Below is a small trained network, with its code and all its weights. Each question gives an input and a class and asks what happens when units are switched off, that is, made to give their printed mean instead of their output.

import numpy as np


def w(rows, s, z=0):
    codes = np.array(rows[::2]) - 128.0
    scale = np.full(codes.shape[1], s)
    scale[-1] = z or s
    return codes * scale


def f(y):
    return y / 2 * (1 + np.tanh(0.7978845608 * (y + 0.044715 * y**3)))


def log_softmax(a):
    a = a - a.max(-1, keepdims=True)
    return a - np.log(np.exp(a).sum(-1, keepdims=True))


def net(x, mask):
    res = np.array(x, float).reshape(1, 7) / 4 @ E
    y = f(res @ A[0][:, :-1].T + A[0][:, -1])
    res = res + np.where(mask, y, B[0][:, -1]) @ B[0][:, :-1]
    return log_softmax(res[-1] @ U[:, :-1].T + U[:, -1])


A, B = {}, {}
E = w([
[130,129,128,122,132,127],'x0',
[122,123,122,119,129,116],'x1',
[127,128,119,141,132,131],'x2',
[127,128,133,120,126,125],'x3',
[70,53,118,87,125,235],'x4',
[148,43,197,155,179,96],'x5',
[8,212,166,157,173,122],'x6',
],0.012)
A[0] = w([
[150,7,166,128,164,110,176],'n1',
[144,45,223,170,242,92,254],'n2',
[54,74,147,111,178,190,177],'n3',
[149,70,87,100,82,169,172],'n4',
[254,108,102,126,61,78,195],'n5',
[115,74,78,71,99,182,246],'n6',
[229,135,101,128,117,59,194],'n7',
],0.0087,0.0037)
B[0] = w([
[152,37,133,196,66,138,212],'n1',
[120,1,227,220,167,88,246],'n2',
[97,79,105,118,39,178,216],'n3',
[236,135,66,80,195,161,196],'n4',
[61,123,136,57,92,224,236],'n5',
[207,139,73,65,137,188,218],'n6',
[26,136,185,97,54,156,211],'n7',
],0.0079,0.011)
U = w([
[72,180,100,78,71,191,180],'0',
[84,68,165,126,85,160,89],'1',
[237,155,86,84,186,173,79],'2',
[236,65,107,154,116,133,54],'3',
[109,255,111,143,134,75,253],'4',
[135,130,172,171,194,48,84],'5',
],0.0097,0.0033)

Each question gives the input, the list of numbers given to net, and the class t.
The units are the neurons (one row each of A and B). Each row of codes is followed by its name. A weight is (code - 128) times the scale printed after its matrix; where a second scale follows, it is the last column's (A, B and U).
mask holds one flag per neuron, in row order. A switched-off neuron (its flag False) gives its mean, the last column of its row in B, instead of its output. The means were averaged over made-up inputs and are rounded, as every weight is.
A unit's drop is (log p(t) with every unit on - log p(t) with that unit switched off) / (log p(t) with every unit on - log p(t) with every unit switched off).
The circuit of an input: a set's keep is (log p(t) with only the set's units on - log p(t) with every unit switched off) / (log p(t) with every unit on - log p(t) with every unit switched off). Starting from all 7 units, units are removed one at a time, each time the one whose removal leaves the highest keep (on an exact tie, the one counted first), for as long as the keep stays at least 0.8.
units of the circuit, in order: the units of the circuit, biggest drop first
most important unit: the unit with the biggest drop
k most important neurons: the k neurons with the biggest drops, biggest first
drop of u: that unit's drop, to one decimal
input [5,4,4,-7,1,-4,-6], class 2: 3 most important neurons : (n4, n6, n3)
input [-6,-4,-5,8,-5,1,-5], class 1: most important unit : n6
input [1,-6,-6,-1,-2,0,-4], class 0: 3 most important neurons : (n2, n5, n7)
input [-6,8,4,8,3,4,0], class 3: units of the circuit, in order : (n7, n5)
input [-3,3,-7,-6,3,0,-6], class 2: units of the circuit, in order : (n4, n2)
input [-3,-7,-4,-2,7,-5,-1], class 2: units of the circuit, in order : (n4, n6)
input [-7,6,6,-7,-1,2,6], class 5: units of the circuit, in order : (n5, n7)
input [-7,-6,1,-5,-8,3,-1], class 1: 2 most important neurons : (n7, n5)
input [1,-1,7,5,-2,-6,2], class 4: 2 most important neurons : (n5, n3)
input [-8,-6,-5,5,-7,0,-1], class 0: 4 most important neurons : (n5, n2, n7, n1)
input [-6,-7,-4,-8,0,5,5], class 5: 2 most important neurons : (n5, n7)
input [3,-1,1,-5,-1,-2,7], class 4: 2 most important neurons : (n5, n2)
input [-4,-3,2,0,7,-1,3], class 0: 2 most important neurons : (n2, n3)
input [0,-1,7,6,0,4,-7], class 1: units of the circuit, in order : (n5)
input [-8,-5,-1,3,-2,-4,1], class 4: 2 most important neurons : (n5, n3)
input [-8,1,7,5,-8,0,-5], class 0: 2 most important neurons : (n5, n2)
input [-7,-3,0,-1,0,-1,-4], class 0: drop of n5 : 0.4
input [-5,2,-3,5,-3,4,-5], class 1: drop of n5 : 0.1
input [-5,-5,-6,-2,-5,8,-1], class 1: drop of n2 : 0.0
input [2,-1,2,4,5,-4,-8], class 2: units of the circuit, in order : (n4)
input [-6,-1,3,8,2,2,0], class 3: 2 most important neurons : (n7, n5)
